Here is a tiny trained network, its code and every weight. The questions are about switching its units off for an input and a target symbol, where a switched-off unit gives its printed mean instead of its output.

import numpy as np


def w(rows, s, z=0):
    codes = np.array(rows[::2]) - 128.0
    scale = np.full(codes.shape[1], s)
    scale[-1] = z or s
    return codes * scale


def norm(h):
    return h / np.sqrt((h * h).mean(-1, keepdims=True) + 1e-5)


def f(y):
    return np.maximum(y, 0)


def softmax(a):
    e = np.exp(a - a.max(-1, keepdims=True))
    return e / e.sum(-1, keepdims=True)


def log_softmax(a):
    a = a - a.max(-1, keepdims=True)
    return a - np.log(np.exp(a).sum(-1, keepdims=True))


def net(x, mask):
    ids = ['ΓΔΛαεημτ'.index(c) for c in x.split()]
    T = len(ids)
    res = E[ids] + P[:T]
    u = 0
    for l in range(2):
        q, k, v = (norm(res) @ M[l].T for M in (Q, K, V))
        z = softmax(np.where(np.tri(T) > 0, q @ k.T / 2**0.5, -1e9)) @ v
        res = res + np.where(mask[u], z, O[l][:, -1]) @ O[l][:, :-1]
        u += 1
        y = f(norm(res) @ A[l][:, :-1].T + A[l][:, -1])
        res = res + np.where(mask[u : u + 12], y, B[l][:, -1]) @ B[l][:, :-1]
        u += 12
    return log_softmax(norm(res)[-1] @ U[:, :-1].T + U[:, -1])


Q, K, V, O, A, B = {}, {}, {}, {}, {}, {}
E = w([
[138,173,136,121,163,88,180],'Γ',
[137,80,99,127,203,2,30],'Δ',
[128,36,126,96,158,177,160],'Λ',
[79,132,149,128,111,127,98],'α',
[99,158,191,187,133,140,91],'ε',
[108,213,198,223,131,147,113],'η',
[107,159,75,232,111,162,113],'μ',
[194,124,68,137,132,124,50],'τ',
],0.019)
P = w([
[39,94,51,87,86,53,110],'0',
[178,198,86,98,3,214,82],'1',
[65,115,105,161,149,85,130],'2',
[157,224,109,65,75,212,77],'3',
[94,121,111,175,189,90,134],'4',
[158,224,104,38,137,201,80],'5',
[139,124,112,192,222,90,139],'6',
[186,226,101,18,192,208,95],'7',
[117,128,105,185,203,86,136],'8',
[185,208,79,10,201,217,91],'9',
],0.0078)
Q[0] = w([
[114,182,111,122,167,166,41],'0.h0',
[50,98,169,246,184,121,122],'0.h0',
],0.012)
K[0] = w([
[199,166,120,185,205,144,59],'0.h0',
[210,114,119,77,248,145,154],'0.h0',
],0.012)
V[0] = w([
[47,222,130,160,81,88,28],'0.h0',
[180,205,116,89,83,2,185],'0.h0',
],0.0042)
O[0] = w([
[183,61,223,89,53,104,196,198],'0.h0',
[131,181,154,72,159,2,144,1],'0.h0',
],0.0064,0.0026)
A[0] = w([
[78,150,106,186,178,30,167,90],'0.n0',
[123,132,113,46,88,150,86,53],'0.n1',
[153,28,188,63,165,152,114,155],'0.n2',
[168,137,69,160,101,43,126,185],'0.n3',
[126,115,116,88,148,184,121,68],'0.n4',
[133,133,195,180,134,128,109,105],'0.n5',
[94,152,85,141,123,112,31,87],'0.n6',
[58,127,129,127,221,92,171,112],'0.n7',
[125,139,130,95,61,210,174,64],'0.n8',
[165,106,180,131,151,215,128,2],'0.n9',
[117,6,89,158,178,57,122,143],'0.n10',
[200,167,193,121,106,134,165,101],'0.n11',
],0.011,0.004)
B[0] = w([
[138,176,64,90,154,38,203,199],'0.n0',
[150,212,105,88,100,166,179,182],'0.n1',
[127,211,101,182,167,146,102,255],'0.n2',
[131,132,214,54,34,149,125,201],'0.n3',
[187,212,141,127,158,109,70,191],'0.n4',
[97,68,54,94,60,116,129,169],'0.n5',
[138,109,165,167,162,167,180,212],'0.n6',
[164,159,32,176,118,196,102,198],'0.n7',
[62,169,70,84,214,89,118,199],'0.n8',
[69,130,134,146,56,78,44,191],'0.n9',
[71,151,254,172,94,155,154,247],'0.n10',
[152,35,148,120,88,82,178,176],'0.n11',
],0.0084,0.007)
Q[1] = w([
[174,3,209,40,94,160,97],'1.h0',
[125,189,110,101,134,160,74],'1.h0',
],0.013)
K[1] = w([
[2,131,92,71,22,131,108],'1.h0',
[62,140,35,180,158,166,129],'1.h0',
],0.0093)
V[1] = w([
[137,186,207,166,154,59,48],'1.h0',
[168,129,153,89,84,158,2],'1.h0',
],0.0055)
O[1] = w([
[154,144,166,150,185,10,71,253],'1.h0',
[224,32,84,136,128,125,79,35],'1.h0',
],0.012,0.0012)
A[1] = w([
[162,93,166,191,87,99,110,70],'1.n0',
[158,89,171,95,129,132,181,112],'1.n1',
[167,155,191,48,128,83,113,93],'1.n2',
[88,73,193,102,131,130,44,148],'1.n3',
[69,94,153,178,95,109,214,131],'1.n4',
[153,131,7,157,129,98,177,141],'1.n5',
[125,159,176,162,80,148,166,152],'1.n6',
[97,83,43,150,138,64,172,114],'1.n7',
[63,135,152,164,104,49,86,2],'1.n8',
[153,72,165,87,105,72,213,69],'1.n9',
[179,159,101,117,35,146,108,92],'1.n10',
[94,93,155,120,121,128,193,113],'1.n11',
],0.012,0.0053)
B[1] = w([
[94,187,206,80,134,72,101,184],'1.n0',
[154,44,123,95,170,144,134,150],'1.n1',
[149,100,119,111,152,228,113,217],'1.n2',
[94,242,61,103,34,177,113,210],'1.n3',
[206,116,125,131,120,120,105,216],'1.n4',
[84,111,173,21,135,162,82,213],'1.n5',
[123,118,124,95,218,152,91,253],'1.n6',
[143,171,185,152,73,191,164,177],'1.n7',
[138,102,87,160,223,73,125,192],'1.n8',
[1,17,85,124,144,222,152,166],'1.n9',
[137,172,146,222,196,60,174,204],'1.n10',
[185,125,82,96,128,86,132,154],'1.n11',
],0.0091,0.0058)
U = w([
[122,77,108,100,153,135,143,253],'Γ',
[142,141,240,74,99,184,44,37],'Δ',
[178,129,35,65,167,134,8,73],'Λ',
[74,217,133,78,119,132,227,85],'α',
[111,159,93,152,41,125,94,176],'ε',
[92,139,197,150,197,52,125,139],'η',
[46,157,139,254,152,207,149,103],'μ',
[230,157,120,162,121,151,148,184],'τ',
],0.0097,0.0039)

Each question gives the input, a string of symbols that net reads in full, and the target symbol t.
The units are the heads (2 rows each of Q, K, V and O) and the neurons (one row each of A and B). Each row of codes is followed by its name. A weight is (code - 128) times the scale printed after its matrix; where a second scale follows, it is the last column's (O, A, B and U).
mask holds one flag per unit, layer by layer, with each layer's heads first. A switched-off unit (its flag False) gives its mean, the last column of its rows in O or B, instead of its output. The means were averaged over made-up inputs and are rounded, as every weight is.
A unit's drop is (log p(t) with every unit on - log p(t) with that unit switched off) / (log p(t) with every unit on - log p(t) with every unit switched off).
The circuit of an input: a set's keep is (log p(t) with only the set's units on - log p(t) with every unit switched off) / (log p(t) with every unit on - log p(t) with every unit switched off). Starting from the 12 units with the biggest drops (on a tie, the unit counted first), units are removed one at a time, each time the one whose removal leaves the highest keep (on an exact tie, the one counted first), for as long as the keep stays at least 0.8.
units of the circuit, in order: the units of the circuit, biggest drop first
unit that matters most: the unit with the biggest drop
top k neurons: the k neurons with the biggest drops, biggest first
k most important neurons of layer l: the k neurons of layer l with the biggest drops, biggest first
input μ ε μ α Λ τ η, target Δ: unit that matters most -> 0.n5
input μ μ τ Γ α μ ε, target α: units of the circuit, in order -> (0.n0, 0.h0, 0.n5)
input μ Λ Λ Λ, target Λ: units of the circuit, in order -> (0.n10, 0.n9)
input α α η, target Γ: 2 most important neurons of layer 1 -> (1.n9, 1.n4)
input μ Δ α μ α μ ε, target η: 2 most important neurons of layer 0 -> (0.n1, 0.n0)
input Λ μ Λ μ μ Λ Λ α Λ τ, target τ: top 2 neurons -> (1.n10, 0.n8)
input μ μ Λ μ Δ τ η, target Δ: 4 most important neurons of layer 0 -> (0.n5, 0.n10, 0.n4, 0.n3)
input Λ Γ α, target α: units of the circuit, in order -> (0.h0, 0.n0, 1.n7)
input Γ Λ Λ Δ α, target η: units of the circuit, in order -> (1.h0, 0.n6)
input α Λ α Λ ε Δ μ, target η: top 2 neurons -> (0.n9, 0.n2)
input ε ε α α α Λ, target Λ: units of the circuit, in order -> (1.h0, 0.n10)
input Δ Λ Λ η α ε Λ τ α, target Δ: top 3 neurons -> (1.n5, 0.n0, 0.n2)
input η η α, target Λ: top 2 neurons -> (0.n5, 1.n4)
input α τ ε Γ Γ Δ, target Δ: units of the circuit, in order -> (0.n3, 0.n10)
input μ Δ Λ ε α ε Δ Δ α, target η: units of the circuit, in order -> (1.h0)
input μ Δ Γ α η, target α: 4 most important neurons of layer 0 -> (0.n0, 0.n10, 0.n3, 0.n7)
input ε η α, target Λ: 2 most important neurons of layer 0 -> (0.n5, 0.n4)
input ε α μ, target τ: top 3 neurons -> (1.n4, 0.n2, 0.n5)
input Λ Λ α τ α, target Δ: top 2 neurons -> (1.n5, 1.n7)
input μ α Γ Γ ε, target α: unit that matters most -> 0.n0
input Δ Δ η ε, target ε: 4 most important neurons of layer 0 -> (0.n5, 0.n2, 0.n10, 0.n11)
input Λ η Δ α Γ ε η, target α: top 4 neurons -> (0.n0, 0.n10, 0.n5, 0.n3)
input τ μ Λ τ Λ ε τ Γ μ, target α: top 2 neurons -> (0.n0, 0.n3)
input Δ α α Γ, target Γ: top 2 neurons -> (0.n11, 1.n9)
input α ε μ, target τ: top 2 neurons -> (1.n4, 0.n2)
input α Λ α α Λ Γ μ η, target η: 2 most important neurons of layer 0 -> (0.n5, 0.n11)
